What each symbol does to the states:
τ: z804->z662, z847->z849, z170->z776, z55->z485, z304->z292, z519->z203, z179->z804, z485->z678, z253->z14, z307->z955, z93->z960, z849->z118, z955->z543, z771->z660, z647->z93, z186->z170, z660->z820, z272->z989, z580->z400, z286->z125, z776->z750, z327->z933, z750->z119, z284->z349, z905->z689, z205->z376, z560->z479, z829->z186, z108->z30, z182->z145, z30->z79, z27->z288, z10->z286, z781->z284, z14->z781, z989->z55, z203->z916, z400->z847, z376->z983, z658->z86, z175->z307, z780->z41, z619->z606, z787->z10, z79->z163, z292->z580, z375->z806, z479->z658, z423->z757, z121->z304, z41->z560, z920->z557, z262->z205, z691->z327, z163->z787, z557->z253, z288->z354, z265->z281, z143->z934, z354->z771, z820->z780, z86->z121, z866->z182, z704->z663, z933->z704, z983->z143, z361->z108, z678->z647, z806->z619, z960->z867, z349->z905, z125->z476, z689->z175, z118->z866, z476->z375, z543->z691, z606->z179, z934->z265, z663->z272, z867->z423, z119->z519, z916->z920, z153->z829, z281->z153, z757->z27, z662->z262, z145->z361
ψ: z804->z284, z847->z376, z170->z272, z55->z400, z304->z804, z519->z678, z179->z781, z485->z847, z253->z423, z307->z780, z93->z866, z849->z983, z955->z41, z771->z787, z647->z118, z186->z663, z660->z10, z272->z292, z580->z262, z286->z519, z776->z989, z327->z658, z750->z55, z284->z288, z905->z771, z205->z689, z560->z375, z829->z704, z108->z829, z182->z265, z30->z186, z27->z30, z10->z119, z781->z27, z14->z757, z989->z580, z203->z647, z400->z205, z376->z175, z658->z619, z175->z820, z780->z125, z619->z253, z787->z750, z79->z170, z292->z662, z375->z920, z479->z806, z423->z361, z121->z179, z41->z476, z920->z960, z262->z905, z691->z479, z163->z776, z557->z867, z288->z79, z265->z691, z143->z955, z354->z163, z820->z286, z86->z606, z866->z934, z704->z121, z933->z86, z983->z307, z361->z153, z678->z849, z806->z557, z960->z182, z349->z354, z125->z203, z689->z660, z118->z143, z476->z916, z543->z560, z606->z14, z934->z543, z663->z304, z867->z145, z119->z485, z916->z93, z153->z933, z281->z327, z757->z108, z662->z349, z145->z281
κ: z804->z288, z847->z175, z170->z292, z55->z205, z304->z284, z519->z849, z179->z27, z485->z376, z253->z361, z307->z125, z93->z934, z849->z307, z955->z476, z771->z750, z647->z143, z186->z304, z660->z119, z272->z662, z580->z905, z286->z678, z776->z580, z327->z619, z750->z400, z284->z79, z905->z787, z205->z660, z560->z920, z829->z121, z108->z704, z182->z691, z30->z663, z27->z186, z10->z485, z781->z30, z14->z108, z989->z262, z203->z118, z400->z689, z376->z820, z658->z253, z175->z286, z780->z203, z619->z423, z787->z55, z79->z272, z292->z349, z375->z960, z479->z557, z423->z153, z121->z781, z41->z916, z920->z182, z262->z771, z691->z806, z163->z989, z557->z145, z288->z170, z265->z479, z143->z41, z354->z776, z820->z519, z86->z14, z866->z543, z704->z179, z933->z606, z983->z780, z361->z933, z678->z983, z806->z867, z960->z265, z349->z163, z125->z647, z689->z10, z118->z955, z476->z93, z543->z375, z606->z757, z934->z560, z663->z804, z867->z281, z119->z847, z916->z866, z153->z86, z281->z658, z757->z829, z662->z354, z145->z327
γ: z804->z27, z847->z689, z170->z304, z55->z262, z304->z781, z519->z847, z179->z757, z485->z205, z253->z145, z307->z286, z93->z143, z849->z175, z955->z125, z771->z776, z647->z983, z186->z121, z660->z750, z272->z804, z580->z349, z286->z485, z776->z292, z327->z806, z750->z580, z284->z30, z905->z163, z205->z771, z560->z916, z829->z86, z108->z933, z182->z543, z30->z704, z27->z829, z10->z55, z781->z108, z14->z361, z989->z662, z203->z849, z400->z905, z376->z660, z658->z557, z175->z10, z780->z519, z619->z867, z787->z989, z79->z663, z292->z284, z375->z93, z479->z920, z423->z281, z121->z14, z41->z203, z920->z866, z262->z354, z691->z375, z163->z272, z557->z182, z288->z186, z265->z560, z143->z780, z354->z170, z820->z119, z86->z253, z866->z955, z704->z606, z933->z619, z983->z820, z361->z327, z678->z376, z806->z960, z960->z934, z349->z79, z125->z678, z689->z787, z118->z307, z476->z647, z543->z476, z606->z423, z934->z41, z663->z179, z867->z265, z119->z400, z916->z118, z153->z658, z281->z479, z757->z153, z662->z288, z145->z691
δ: z804->z304, z847->z485, z170->z79, z55->z750, z304->z663, z519->z286, z179->z121, z485->z119, z253->z619, z307->z983, z93->z916, z849->z678, z955->z143, z771->z905, z647->z203, z186->z30, z660->z689, z272->z170, z580->z989, z286->z820, z776->z163, z327->z281, z750->z787, z284->z804, z905->z262, z205->z400, z560->z543, z829->z108, z108->z757, z182->z960, z30->z27, z27->z781, z10->z660, z781->z179, z14->z606, z989->z776, z203->z125, z400->z55, z376->z847, z658->z327, z175->z376, z780->z307, z619->z658, z787->z771, z79->z288, z292->z272, z375->z560, z479->z691, z423->z253, z121->z704, z41->z955, z920->z375, z262->z580, z691->z265, z163->z354, z557->z806, z288->z284, z265->z182, z143->z118, z354->z349, z820->z175, z86->z933, z866->z93, z704->z829, z933->z153, z983->z849, z361->z423, z678->z519, z806->z479, z960->z920, z349->z662, z125->z780, z689->z205, z118->z647, z476->z41, z543->z934, z606->z86, z934->z866, z663->z186, z867->z557, z119->z10, z916->z476, z153->z361, z281->z145, z757->z14, z662->z292, z145->z867
ρ: z804->z121, z847->z55, z170->z30, z55->z776, z304->z704, z519->z10, z179->z86, z485->z750, z253->z806, z307->z376, z93->z203, z849->z485, z955->z983, z771->z349, z647->z519, z186->z108, z660->z905, z272->z186, z580->z272, z286->z660, z776->z79, z327->z265, z750->z163, z284->z179, z905->z662, z205->z580, z560->z955, z829->z361, z108->z423, z182->z93, z30->z757, z27->z14, z10->z771, z781->z606, z14->z619, z989->z170, z203->z286, z400->z989, z376->z400, z658->z691, z175->z205, z780->z175, z619->z479, z787->z354, z79->z27, z292->z663, z375->z41, z479->z543, z423->z557, z121->z933, z41->z307, z920->z476, z262->z292, z691->z934, z163->z288, z557->z375, z288->z781, z265->z866, z143->z849, z354->z284, z820->z689, z86->z327, z866->z647, z704->z153, z933->z281, z983->z847, z361->z867, z678->z119, z806->z560, z960->z916, z349->z804, z125->z820, z689->z262, z118->z678, z476->z780, z543->z143, z606->z658, z934->z118, z663->z829, z867->z920, z119->z787, z916->z125, z153->z145, z281->z182, z757->z253, z662->z304, z145->z960

The rows follow the links: the fewer symbols apart two states are, the more alike their rows tend to be.

Each row is also shifted at random along 9 hidden directions that mean nothing.

Some states, each with a row of numbers:
z647	36,-17,-15,-95,-28,15,30,-73,-5,43,39,-84,55,4,5,80,-118,-84,113,101,46,99,80,-3,15,-9,10,49,26,95,55,28,47,27,-150,-4,51,44,-31,66,14,-5,12,-38,-236,13,63,-86,-197,-2,-122,17,-48,-124,180,-50,-114
z849	-111,20,-62,-27,85,68,75,-87,-51,-136,0,64,62,-36,25,-107,-34,-58,-159,-19,-31,156,-66,-169,-78,28,7,23,28,144,42,-13,-67,27,201,94,28,39,177,7,-52,2,33,-66,140,14,-87,99,116,0,-30,-51,92,118,-159,104,-16
z787	-11,-14,-38,97,36,-18,-120,12,-41,-58,-82,112,-14,36,-2,-27,50,131,-134,-53,13,-26,-67,109,27,-90,-32,-11,-70,-25,-75,-31,23,56,57,12,-148,-54,43,-27,40,-19,72,2,20,-43,-45,123,79,12,39,5,25,34,-83,-44,95
z933	61,57,-14,4,13,-26,36,1,1,30,41,30,57,-3,11,-17,54,-6,-74,-3,-21,-21,21,-10,-14,44,36,-16,-10,-29,54,10,-48,-21,54,5,-42,49,-5,19,-80,-8,70,2,134,17,13,44,122,97,28,-15,-22,91,-44,16,43
z307	-153,-35,-51,-36,21,-3,22,-53,25,-55,-12,-81,-19,-61,-70,12,-7,4,-22,-34,62,-32,-45,42,-23,-78,-16,-35,-61,54,-56,-28,9,-10,14,-15,-53,-45,22,46,-34,-23,-72,75,-122,-32,-10,-6,16,-87,39,-57,-68,-2,101,-96,-20
z704	105,26,0,37,0,4,-66,44,-4,83,-12,3,-43,41,47,-16,2,-6,-20,64,-6,-66,1,43,-31,-59,50,-51,-10,-69,-16,-6,56,51,-60,-36,-34,-1,-37,33,11,-7,-24,12,-55,-19,-27,6,-54,-24,-39,-12,4,-105,12,-29,19
z375	116,26,28,7,10,-23,4,40,-12,-23,32,32,8,5,11,-42,-20,-22,27,-41,8,73,61,-40,17,93,-34,-4,23,14,75,26,-35,-28,42,18,74,50,-73,22,2,42,10,38,0,67,23,62,-94,-21,-10,-31,18,84,-52,30,7
z119	258,51,-14,-15,35,15,-92,16,-58,-33,-32,-33,34,31,10,17,-11,22,-42,2,87,39,-62,-59,74,-28,39,92,36,-4,-51,22,24,65,-13,13,-59,-63,39,-54,-35,3,88,-77,63,-22,-101,46,137,48,-7,30,-98,27,43,1,-5
z920	-344,9,95,-2,5,10,142,7,48,-58,71,-1,2,-93,-92,108,-60,61,-41,108,27,52,46,-33,-22,54,47,-1,-99,75,83,-9,38,53,-9,10,96,-53,-40,34,-31,47,49,35,-111,3,-20,13,-8,25,-31,24,-118,-53,34,-47,29
z543	135,79,70,-11,1,124,-40,42,56,8,51,-39,-14,22,-9,83,-59,38,80,68,7,18,122,15,77,-69,35,66,-48,-26,42,34,7,40,-28,-44,5,-20,-71,49,14,0,105,21,-30,-17,17,44,9,104,-2,114,-98,-4,68,40,-11
z163	-101,13,-35,60,-95,78,-49,39,-58,76,-59,-60,46,107,-26,-3,-32,15,-46,9,-60,79,-21,24,-4,-134,-59,-8,9,-39,35,-38,-54,111,-108,-67,-69,-70,-23,-32,-29,-10,118,92,-116,54,33,80,-65,-30,-84,110,-101,51,128,-116,-26
z286	219,34,-39,-9,75,55,-40,-16,-22,-91,-4,-17,-6,-63,24,-33,2,-53,-30,-22,50,-11,-40,-70,8,-63,-8,44,15,13,-52,22,-54,-3,121,30,-56,-24,87,-25,-45,-38,18,4,91,-27,-68,30,131,29,46,-10,-20,37,-16,58,18
z476	12,-51,9,-2,33,-100,-56,16,1,-19,8,-18,-37,-48,-42,-5,54,47,-42,-119,50,-19,-75,2,65,14,-61,-75,-20,24,-53,-3,1,-50,96,14,10,32,-67,75,39,-13,-9,10,55,37,27,17,50,-17,68,-69,-40,91,-20,5,25
z960	-14,71,37,-27,2,67,-48,21,6,-74,19,-30,34,56,-59,-31,-31,62,-75,-52,-26,56,-28,-60,-8,-6,69,33,-26,24,52,-16,10,49,79,-25,27,-36,5,6,-69,41,35,31,102,26,-100,164,120,-5,48,26,-50,154,1,-10,-21
z989	135,-47,-13,71,8,-73,-80,47,-51,21,-46,56,-3,-14,-3,-94,34,78,16,-89,-61,2,-61,20,-11,163,-78,-104,117,-10,-37,-19,-22,-94,33,-54,36,23,44,-56,47,-37,-11,-9,52,87,24,39,-23,-93,-14,6,92,131,-120,-10,10
z934	57,-30,62,-48,20,-46,18,-8,-4,-134,147,-149,38,-120,9,96,37,-267,103,-115,108,-80,58,-96,54,-87,-70,87,11,-2,17,128,-96,-57,146,4,-24,62,-119,15,-200,-46,0,90,68,24,76,0,46,136,114,-41,-82,9,283,68,69
z485	216,43,-27,29,50,-65,12,14,-108,-12,-50,120,46,-13,54,-12,-42,22,-120,65,66,170,-57,-125,20,118,-3,42,54,74,39,18,3,71,1,123,34,1,52,-32,67,37,144,-138,1,34,-69,29,-11,21,-130,-21,-33,-22,-139,26,21
z866	-222,-13,64,-63,-36,104,37,29,43,20,40,-112,-21,8,-95,-55,-39,-5,101,1,-43,102,41,-18,72,14,16,19,12,37,38,-42,42,18,-112,-89,113,-7,-71,49,0,5,-80,-29,-75,37,19,-17,-44,-112,-78,26,-52,74,34,-8,-161
z272	91,-75,-24,50,-60,-50,8,-30,-21,-15,-24,69,-41,11,55,38,41,-109,-104,18,9,32,-1,-9,-45,-61,-47,16,-49,3,-4,-8,-56,120,25,66,15,-19,19,-63,-14,16,-8,-42,-51,-38,34,-104,-106,-10,-40,-53,84,-102,5,46,86
z143	-167,10,-67,-16,47,-35,31,-34,-22,25,14,11,51,57,42,25,-35,79,-68,-52,-2,50,-8,-40,25,-14,-77,-54,14,58,21,14,-57,-67,127,51,-16,75,-7,104,55,24,144,41,103,43,51,85,59,120,75,7,-25,143,-43,55,32
z519	-143,24,-62,-12,32,173,73,-20,19,-13,-48,49,-24,9,13,-149,-58,33,-23,80,-73,128,32,-26,-19,-12,-16,-13,13,61,-4,-72,-6,23,10,35,58,-24,121,-10,90,18,-57,-37,0,-34,-41,-6,-30,-107,-87,3,115,36,-240,86,-107
z182	5,69,-30,18,-42,69,-68,46,41,3,2,-59,14,117,22,15,-6,5,31,-67,11,-91,89,87,36,-207,-58,18,-64,-115,6,28,-61,-15,63,-1,-101,-50,-114,5,-25,42,21,237,18,-29,22,121,-18,61,154,29,-27,65,101,-15,54
z606	230,68,11,-5,-36,5,-30,24,6,96,31,-34,36,19,-19,30,-12,2,-6,116,16,-5,45,45,2,20,112,11,-22,-34,50,-1,58,70,-147,-59,-10,-10,-44,31,-61,-7,38,-33,-106,-2,-19,-7,-15,15,-98,23,-107,-72,95,-97,-38
z916	-55,-5,82,23,42,27,13,18,92,51,16,62,-103,-80,-50,143,-44,221,-1,154,15,-18,56,80,76,23,32,-65,-114,36,-31,-34,108,18,-24,14,70,-39,-37,104,183,9,81,-69,-72,-54,23,-79,18,90,-20,75,-75,-118,-120,40,23

From each start, follow one symbol. Which state do you reach?
Answer with the state's name.
new walk
44,19,-2,-107,34,38,19,-69,6,11,42,-68,67,21,-25,8,-117,66,74,44,-16,124,20,-66,-9,155,83,16,91,124,42,-8,58,-43,-63,-49,113,49,90,63,8,-7,24,-116,-32,55,-17,0,10,-23,-74,45,-22,79,20,-7,-148
γ -> z849
new walk
164,-24,24,5,1,-29,-111,31,17,-20,21,-72,-47,-25,-29,28,50,-38,18,-104,73,-61,-18,37,102,-119,-52,-4,-54,-34,-54,23,-11,3,41,-9,-52,-2,-125,54,-16,-29,-9,61,-4,-5,33,22,22,13,71,-29,-77,11,107,-11,21
δ -> z916
new walk
-109,-74,-31,13,29,-45,-42,0,-27,-69,-37,12,-7,9,-17,-105,53,28,20,-116,19,-34,-35,58,42,56,-50,-2,55,-14,-89,-18,40,-65,20,-23,-31,-1,39,-67,-15,-9,-111,-37,65,-14,-19,27,37,-93,54,-59,101,99,-66,2,-7
κ -> z205
new walk
-83,-46,-33,87,14,-64,26,-4,-87,-32,7,83,69,-34,71,31,-3,-92,-16,-13,4,19,34,1,-28,-19,-136,-1,36,5,39,68,-85,-18,68,44,-76,52,-4,-41,-19,-25,117,70,-36,46,93,52,-107,91,-25,10,50,-28,32,5,114
γ -> z354
new walk
-138,-35,-24,95,-10,-30,-52,7,-51,-26,-65,46,15,-5,-32,49,15,51,-79,-9,45,-23,-37,110,12,-128,-61,2,-85,-24,-33,-6,8,75,-52,-3,-156,-65,-34,-14,2,-29,95,66,-161,-17,12,82,-42,7,-23,17,-75,-71,90,-131,81
τ -> z660
new walk
-252,52,-42,-21,32,27,123,24,-78,7,-4,-54,88,31,7,-57,-49,15,-18,-9,6,136,-30,-154,17,85,-48,32,117,49,39,9,-73,-38,0,23,24,-4,47,-23,-31,30,121,3,90,88,-25,71,106,24,-34,43,-120,179,-30,9,-51
ρ -> z55
new walk
44,2,-85,-64,1,110,-6,-67,21,1,1,-72,26,61,45,-42,-64,-74,94,4,-6,26,88,42,6,-108,-35,35,25,23,-7,5,-13,-19,-16,-13,-31,28,32,37,-3,-12,-55,49,-79,-28,42,-11,-93,-19,-6,0,69,13,68,24,-92
ψ -> z125
new walk
127,56,25,-18,-25,20,-50,54,-46,5,-13,9,35,78,-53,-112,-37,4,-20,-63,-25,204,-15,-76,30,90,15,24,38,53,109,-19,-13,60,-59,-26,87,33,-68,33,11,41,25,-19,-59,109,-29,131,-101,-136,-117,-14,-38,149,-49,-48,-108
ρ -> z955
new walk
179,-18,-18,73,-13,-107,-91,56,-101,36,-58,46,46,10,-15,-49,8,54,17,-87,-20,51,-62,18,-7,134,-76,-63,108,0,13,7,-36,-44,-54,-57,-16,29,-16,-25,23,-38,75,26,-73,124,36,90,-93,-92,-69,19,-29,104,9,-116,4
δ -> z989
new walk
236,-69,17,70,10,-30,-152,-22,-34,-114,-28,51,-21,-78,-7,29,41,-76,-59,-18,56,-64,-51,74,6,-120,-15,38,-56,-10,-80,18,45,89,45,10,-109,-35,33,-75,-51,-70,-11,-48,-63,-70,-43,16,-11,8,-10,-15,63,-147,76,-27,82
δ -> z262
new walk
186,-41,-2,2,21,-32,-132,-12,-35,-97,-41,-6,-16,4,-19,-27,42,-12,-46,-57,90,-20,-72,42,67,-46,28,76,-15,-12,-101,-5,82,68,-6,3,-69,-60,34,-82,-54,-11,-70,-107,10,-68,-91,11,74,-49,12,-56,27,-35,37,-17,7
κ -> z660
new walk
-44,-23,0,-70,5,58,-25,-42,37,7,44,-93,-1,21,-7,29,-37,6,55,6,8,8,39,2,69,-61,-2,10,0,41,-18,4,35,-15,10,-17,28,25,-17,69,18,-14,-8,-34,22,-17,25,-32,24,42,23,32,-3,11,52,55,-71
κ -> z476
new walk
67,30,17,-17,22,-12,64,7,34,48,110,-60,39,-40,62,33,11,-61,88,75,0,-127,126,-1,-16,81,35,-22,62,-61,20,63,-6,-99,43,-47,21,62,0,4,-105,-17,1,21,112,-3,46,-54,79,133,49,10,11,7,47,75,45
ψ -> z757
new walk
3,38,-20,-3,-9,-111,39,89,-11,161,43,-114,37,30,7,-23,13,46,141,-21,1,-115,63,45,-5,163,-15,-108,114,-94,23,28,-16,-167,-111,-124,16,47,-108,45,-60,2,-8,127,-21,114,79,-1,-16,-24,32,-11,-122,138,100,-110,-9
κ -> z829
new walk
9,11,-20,-54,46,124,4,-37,23,-75,-26,-32,-27,-51,-59,-130,-33,20,-13,9,-30,73,-54,-49,-23,41,58,5,24,84,-43,-67,35,8,16,-32,60,-45,143,-12,-2,-25,-118,-84,17,-26,-96,2,80,-151,-48,-19,53,71,-119,24,-130
ψ -> z849
new walk
-178,-14,-51,-5,45,21,125,21,0,7,-15,-12,-26,-69,9,-67,-16,7,71,11,6,13,33,-27,14,71,-93,-53,66,9,-28,-7,-48,-118,11,22,44,-9,40,-16,57,7,-46,59,12,25,37,-53,-8,-61,9,-22,11,70,-117,47,-28
ρ -> z689
